In the rows, 100 means zero.
Each row has two labels, one from each of two sets.
[96, 97, 73, 99, 93, 92, 76, 91, 98, 92, 105, 106, 97, 84, 113, 107, 90, 110, 109, 69, 110, 104, 86, 112, 98, 104, 94, 116, 93, 98, 86, 84, 88, 107, 102, 100, 90, 108, 87, 125, 106, 113, 98, 80, 85, 103, 97, 99, 123, 109, 126, 115, 109, 116, 98, 96, 105, 91, 97, 82, 83, 106, 98, 96, 76, 79, 64, 109, 95, 66, 109, 123, 99, 103, 107, 102, 128, 105, 87, 108, 123, 103, 88, 85, 109, 108, 103, 111, 94, 78, 127, 96, 108, 120, 110, 117, 98, 92, 98, 106, 123, 98, 99, 100, 105, 90, 103, 85, 112, 90, 120, 122, 111, 97, 106, 94, 91, 86, 107, 98, 108, 105, 118, 93, 86, 104, 99, 82, 79, 110, 102, 86, 108, 109, 96, 105, 103, 107, 93, 87, 98, 109, 108, 109, 103, 95, 115, 92, 92, 95, 111, 79, 106, 109, 105, 89, 114, 75, 101, 113, 114, 98, 100, 94, 108, 103, 83, 106, 77, 101, 87, 105, 111, 104, 103, 112, 103, 95, 89, 110, 124, 100, 77, 105, 118, 88, 115, 98, 111, 98, 81, 123, 97, 95] : R A
[86, 99, 118, 88, 87, 88, 98, 91, 98, 116, 126, 108, 104, 98, 126, 76, 108, 97, 105, 81, 88, 99, 105, 91, 89, 109, 96, 82, 106, 107, 99, 115, 106, 94, 102, 88, 98, 98, 123, 96, 100, 103, 99, 91, 96, 119, 107, 104, 103, 114, 89, 85, 111, 88, 111, 94, 122, 109, 114, 108, 96, 89, 106, 104, 107, 118, 100, 82, 101, 129, 95, 98, 84, 91, 79, 82, 95, 101, 109, 102, 89, 96, 103, 107, 106, 96, 99, 85, 106, 116, 123, 92, 97, 88, 101, 117, 91, 110, 103, 109, 94, 92, 63, 100, 120, 78, 107, 102, 106, 88, 101, 82, 84, 96, 127, 101, 98, 108, 115, 100, 96, 101, 105, 111, 112, 84, 120, 94, 102, 92, 79, 109, 110, 83, 99, 117, 108, 86, 85, 100, 95, 92, 98, 87, 117, 119, 95, 112, 89, 107, 95, 94, 103, 93, 100, 88, 88, 87, 90, 113, 109, 102, 119, 94, 98, 101, 109, 107, 101, 90, 110, 86, 108, 97, 94, 105, 127, 101, 104, 90, 95, 101, 104, 90, 115, 100, 102, 93, 104, 105, 97, 98, 104, 102] : Z U
[119, 104, 95, 110, 89, 95, 108, 124, 95, 108, 99, 92, 64, 85, 106, 135, 88, 104, 111, 99, 106, 126, 71, 112, 114, 98, 128, 127, 76, 99, 102, 69, 71, 108, 112, 124, 74, 115, 67, 133, 107, 135, 86, 92, 94, 97, 108, 90, 127, 84, 129, 117, 115, 132, 95, 119, 98, 99, 100, 79, 71, 129, 74, 79, 93, 86, 82, 129, 82, 52, 123, 130, 115, 87, 136, 107, 134, 98, 74, 104, 140, 109, 69, 73, 97, 103, 104, 116, 82, 79, 100, 97, 118, 111, 87, 124, 85, 82, 85, 94, 123, 97, 104, 89, 89, 69, 98, 88, 105, 102, 71, 126, 127, 92, 92, 104, 92, 98, 101, 103, 101, 107, 99, 99, 86, 125, 103, 103, 98, 115, 104, 86, 89, 114, 107, 72, 114, 105, 102, 90, 117, 89, 99, 120, 88, 80, 111, 93, 105, 100, 111, 97, 104, 116, 91, 97, 107, 111, 117, 90, 101, 91, 75, 81, 116, 123, 81, 131, 86, 110, 71, 115, 119, 96, 96, 91, 90, 73, 110, 113, 81, 52, 89, 106, 92, 88, 109, 106, 117, 89, 73, 108, 113, 94] : Q A
[116, 112, 112, 100, 89, 93, 98, 120, 89, 120, 102, 109, 103, 99, 106, 108, 91, 101, 97, 91, 92, 133, 81, 103, 110, 105, 115, 129, 82, 96, 87, 73, 94, 115, 113, 110, 96, 108, 100, 119, 112, 117, 97, 86, 76, 94, 104, 98, 102, 90, 98, 104, 122, 110, 100, 105, 124, 100, 100, 83, 88, 111, 79, 107, 102, 72, 101, 109, 98, 85, 101, 139, 98, 98, 129, 99, 118, 98, 100, 104, 113, 105, 85, 87, 99, 108, 100, 100, 92, 84, 84, 110, 109, 100, 79, 130, 94, 74, 87, 97, 107, 92, 59, 94, 98, 79, 116, 99, 103, 109, 112, 123, 117, 76, 120, 81, 102, 95, 123, 103, 94, 119, 86, 98, 97, 113, 80, 94, 95, 112, 102, 76, 105, 93, 100, 112, 93, 122, 95, 94, 105, 94, 106, 107, 99, 92, 101, 94, 107, 116, 110, 79, 124, 101, 94, 109, 81, 82, 97, 105, 106, 111, 83, 101, 94, 125, 74, 126, 86, 75, 87, 102, 119, 100, 103, 95, 101, 106, 107, 105, 101, 53, 91, 104, 109, 62, 106, 111, 113, 91, 76, 95, 109, 97] : Q S
[100, 79, 81, 116, 96, 114, 76, 74, 91, 95, 103, 108, 102, 77, 111, 114, 74, 149, 104, 61, 101, 109, 77, 99, 93, 100, 95, 102, 103, 94, 87, 101, 97, 75, 119, 97, 79, 91, 106, 118, 101, 103, 103, 99, 97, 103, 104, 109, 88, 108, 110, 81, 113, 104, 116, 66, 111, 97, 96, 90, 96, 94, 108, 121, 80, 82, 69, 90, 99, 86, 109, 123, 103, 101, 101, 92, 117, 106, 95, 105, 97, 98, 102, 88, 112, 114, 98, 112, 116, 92, 117, 109, 113, 102, 103, 96, 102, 108, 106, 119, 95, 100, 100, 116, 109, 111, 102, 93, 122, 97, 103, 114, 104, 106, 108, 107, 102, 113, 114, 98, 114, 90, 119, 95, 100, 94, 102, 65, 101, 116, 84, 89, 88, 107, 101, 117, 94, 109, 79, 85, 92, 85, 105, 88, 119, 101, 90, 100, 88, 95, 116, 56, 85, 98, 129, 92, 113, 92, 92, 119, 110, 91, 105, 87, 114, 100, 116, 97, 97, 93, 98, 99, 117, 102, 115, 122, 114, 87, 115, 109, 102, 90, 85, 89, 111, 83, 114, 99, 91, 99, 82, 107, 69, 89] : Z A
[108, 104, 78, 96, 119, 108, 95, 114, 89, 120, 96, 97, 113, 96, 81, 119, 97, 102, 98, 113, 106, 119, 85, 109, 115, 90, 110, 130, 91, 92, 105, 79, 96, 108, 98, 116, 94, 107, 66, 112, 94, 95, 96, 103, 97, 87, 89, 96, 97, 80, 110, 91, 92, 105, 95, 111, 97, 90, 78, 87, 103, 100, 99, 98, 92, 89, 128, 118, 96, 76, 102, 123, 116, 108, 125, 114, 89, 91, 96, 103, 118, 117, 91, 83, 85, 106, 94, 122, 97, 83, 96, 101, 108, 98, 94, 96, 101, 94, 96, 94, 98, 104, 96, 91, 75, 123, 96, 116, 92, 115, 91, 126, 120, 94, 67, 106, 107, 97, 83, 114, 96, 94, 96, 93, 91, 126, 92, 118, 101, 110, 117, 92, 93, 117, 100, 72, 89, 103, 108, 107, 120, 88, 99, 105, 74, 70, 99, 100, 117, 104, 108, 91, 100, 114, 114, 102, 94, 129, 89, 68, 80, 105, 67, 112, 91, 96, 81, 111, 94, 113, 82, 113, 92, 87, 101, 98, 79, 103, 102, 107, 106, 81, 102, 111, 74, 92, 97, 107, 103, 95, 97, 96, 112, 95] : Q A
[96, 129, 142, 101, 74, 95, 115, 103, 114, 86, 108, 88, 94, 115, 127, 87, 113, 87, 99, 101, 86, 87, 92, 84, 88, 114, 109, 84, 98, 118, 102, 106, 101, 109, 103, 91, 105, 95, 140, 94, 113, 103, 107, 123, 106, 114, 127, 104, 113, 124, 93, 118, 122, 95, 93, 95, 106, 108, 111, 123, 80, 94, 90, 81, 115, 118, 97, 89, 86, 123, 101, 87, 86, 107, 86, 72, 105, 94, 101, 94, 87, 96, 106, 110, 107, 84, 115, 78, 82, 122, 93, 102, 89, 91, 89, 103, 84, 99, 97, 116, 128, 107, 95, 79, 115, 73, 109, 90, 100, 85, 103, 97, 87, 92, 132, 86, 92, 104, 121, 104, 95, 114, 86, 110, 116, 84, 102, 97, 112, 98, 86, 108, 108, 80, 98, 118, 116, 102, 106, 105, 91, 127, 101, 92, 128, 92, 100, 88, 96, 97, 86, 128, 115, 89, 91, 104, 107, 83, 118, 126, 105, 90, 126, 89, 110, 95, 114, 80, 97, 93, 111, 91, 115, 94, 90, 99, 106, 104, 96, 95, 87, 101, 94, 95, 114, 130, 98, 100, 101, 97, 82, 107, 107, 120] : Z U
[97, 111, 152, 115, 77, 94, 107, 115, 99, 102, 108, 84, 104, 94, 103, 113, 91, 92, 91, 108, 79, 110, 86, 89, 97, 134, 120, 78, 90, 110, 121, 119, 133, 100, 126, 112, 90, 113, 115, 92, 108, 106, 112, 91, 118, 107, 133, 102, 114, 114, 89, 103, 117, 89, 98, 106, 113, 113, 113, 110, 89, 114, 93, 114, 124, 133, 106, 95, 77, 126, 100, 98, 92, 73, 94, 92, 104, 84, 96, 93, 89, 109, 104, 97, 109, 82, 77, 89, 94, 105, 75, 98, 109, 91, 85, 82, 99, 103, 98, 100, 88, 113, 71, 90, 98, 76, 129, 93, 93, 93, 89, 96, 118, 86, 114, 101, 109, 119, 115, 103, 103, 116, 78, 111, 120, 89, 117, 99, 119, 86, 89, 105, 101, 93, 102, 119, 109, 102, 106, 102, 104, 86, 104, 91, 119, 112, 93, 95, 92, 95, 93, 99, 88, 105, 106, 98, 91, 112, 98, 108, 98, 81, 122, 114, 102, 111, 108, 108, 112, 101, 114, 79, 106, 93, 106, 88, 110, 89, 118, 102, 72, 67, 98, 91, 94, 121, 97, 98, 101, 103, 92, 90, 99, 120] : Z U
[112, 118, 135, 103, 108, 120, 103, 92, 110, 94, 131, 95, 98, 105, 78, 89, 70, 95, 98, 103, 96, 107, 58, 89, 87, 99, 102, 116, 88, 104, 89, 101, 82, 97, 133, 103, 96, 108, 114, 120, 115, 72, 118, 97, 117, 114, 138, 88, 104, 122, 103, 80, 107, 144, 82, 104, 109, 85, 95, 112, 116, 78, 89, 119, 107, 93, 64, 92, 101, 68, 92, 123, 77, 129, 118, 114, 117, 84, 116, 98, 92, 95, 100, 94, 99, 99, 94, 117, 57, 69, 107, 124, 101, 84, 88, 49, 96, 110, 99, 110, 106, 116, 74, 86, 111, 102, 105, 53, 115, 105, 110, 139, 136, 89, 87, 100, 105, 87, 148, 101, 91, 118, 97, 91, 94, 92, 80, 83, 92, 113, 102, 64, 100, 93, 85, 167, 82, 134, 109, 104, 80, 128, 108, 69, 116, 92, 128, 80, 104, 90, 127, 95, 112, 102, 92, 144, 92, 92, 76, 127, 95, 101, 98, 110, 65, 84, 90, 82, 90, 82, 77, 101, 93, 88, 115, 115, 52, 125, 78, 111, 89, 119, 72, 90, 106, 107, 76, 103, 108, 106, 103, 106, 68, 116] : R A
[109, 114, 96, 94, 109, 105, 92, 111, 90, 87, 103, 111, 106, 94, 85, 99, 91, 99, 95, 97, 103, 134, 94, 124, 109, 107, 101, 123, 91, 89, 90, 80, 90, 103, 107, 103, 97, 96, 73, 115, 102, 94, 97, 91, 94, 80, 98, 83, 99, 90, 107, 100, 113, 108, 97, 101, 111, 97, 98, 79, 111, 108, 79, 105, 91, 94, 110, 116, 101, 73, 103, 138, 95, 92, 117, 111, 109, 89, 116, 105, 114, 113, 77, 83, 91, 102, 110, 115, 92, 77, 89, 99, 117, 86, 89, 104, 103, 89, 105, 99, 100, 93, 82, 104, 83, 109, 107, 97, 100, 120, 98, 122, 124, 89, 112, 85, 102, 94, 112, 98, 94, 106, 94, 99, 77, 106, 82, 101, 94, 103, 100, 85, 108, 105, 94, 104, 83, 115, 98, 104, 112, 89, 109, 97, 91, 91, 90, 100, 109, 119, 108, 83, 115, 109, 94, 117, 89, 101, 82, 92, 101, 111, 70, 115, 97, 113, 85, 121, 86, 101, 72, 101, 116, 99, 97, 94, 98, 100, 101, 102, 103, 75, 92, 113, 96, 88, 93, 101, 108, 102, 89, 99, 114, 92] : Q A
[117, 96, 67, 97, 98, 92, 84, 101, 107, 90, 113, 116, 128, 81, 114, 115, 87, 111, 116, 79, 116, 119, 69, 111, 96, 101, 99, 119, 80, 99, 88, 68, 88, 103, 90, 109, 89, 107, 63, 124, 114, 111, 96, 111, 89, 105, 104, 83, 109, 118, 124, 123, 115, 124, 95, 93, 95, 91, 108, 95, 62, 118, 80, 89, 70, 60, 59, 131, 81, 43, 106, 122, 95, 101, 135, 101, 142, 104, 66, 93, 135, 101, 84, 76, 98, 112, 111, 119, 87, 75, 128, 98, 105, 133, 89, 113, 82, 98, 96, 102, 136, 103, 104, 83, 99, 67, 91, 91, 123, 110, 135, 130, 128, 108, 88, 106, 87, 81, 93, 96, 90, 100, 132, 91, 86, 125, 106, 80, 98, 109, 98, 78, 91, 119, 97, 98, 104, 114, 111, 94, 104, 118, 115, 111, 84, 89, 113, 92, 97, 78, 110, 114, 123, 120, 84, 87, 124, 83, 122, 113, 117, 87, 93, 86, 116, 114, 80, 112, 68, 115, 62, 136, 116, 129, 102, 104, 86, 86, 89, 109, 96, 100, 76, 98, 99, 85, 110, 97, 111, 94, 78, 133, 113, 90] : R A
[90, 117, 115, 104, 95, 99, 107, 123, 97, 93, 102, 84, 106, 95, 85, 96, 108, 93, 88, 126, 90, 95, 103, 88, 102, 115, 77, 81, 118, 108, 122, 127, 114, 84, 90, 101, 100, 93, 79, 64, 105, 100, 97, 118, 114, 85, 98, 98, 99, 116, 85, 98, 89, 81, 116, 96, 82, 109, 100, 112, 111, 125, 117, 75, 103, 150, 142, 80, 71, 120, 90, 86, 85, 87, 79, 101, 77, 103, 91, 91, 100, 96, 101, 96, 106, 83, 93, 87, 117, 129, 86, 74, 132, 86, 97, 33, 100, 113, 104, 92, 86, 114, 82, 90, 89, 115, 100, 114, 93, 124, 91, 83, 98, 101, 76, 117, 119, 114, 71, 110, 101, 96, 110, 119, 112, 88, 126, 118, 127, 86, 102, 123, 115, 104, 109, 92, 111, 95, 114, 117, 108, 72, 113, 98, 90, 112, 93, 111, 116, 94, 77, 121, 98, 111, 102, 88, 79, 120, 80, 95, 84, 89, 105, 116, 91, 105, 125, 93, 79, 128, 112, 96, 85, 104, 104, 99, 127, 107, 84, 88, 71, 115, 132, 105, 70, 122, 99, 90, 90, 103, 130, 91, 130, 102] : Q U
[113, 114, 112, 91, 113, 110, 110, 118, 107, 100, 93, 83, 94, 119, 83, 116, 100, 96, 106, 119, 109, 110, 90, 103, 98, 87, 113, 124, 83, 107, 104, 83, 87, 104, 112, 120, 103, 104, 79, 120, 93, 93, 106, 98, 106, 99, 116, 88, 96, 100, 110, 106, 93, 124, 94, 106, 92, 89, 89, 101, 99, 95, 70, 99, 106, 81, 93, 141, 101, 74, 102, 105, 98, 113, 129, 108, 90, 91, 97, 100, 110, 101, 96, 95, 97, 103, 106, 114, 64, 86, 96, 104, 99, 107, 90, 91, 101, 100, 87, 89, 108, 107, 120, 89, 83, 91, 90, 69, 82, 106, 105, 117, 121, 102, 72, 96, 97, 82, 111, 93, 91, 112, 91, 95, 90, 120, 87, 105, 100, 107, 106, 81, 98, 109, 85, 94, 92, 112, 123, 102, 104, 140, 107, 109, 81, 81, 113, 82, 115, 78, 107, 120, 107, 102, 99, 128, 109, 108, 113, 92, 97, 110, 89, 106, 86, 89, 86, 91, 105, 104, 89, 105, 90, 108, 107, 93, 58, 102, 95, 110, 98, 100, 88, 103, 90, 105, 86, 119, 119, 96, 90, 74, 86, 105] : Q A
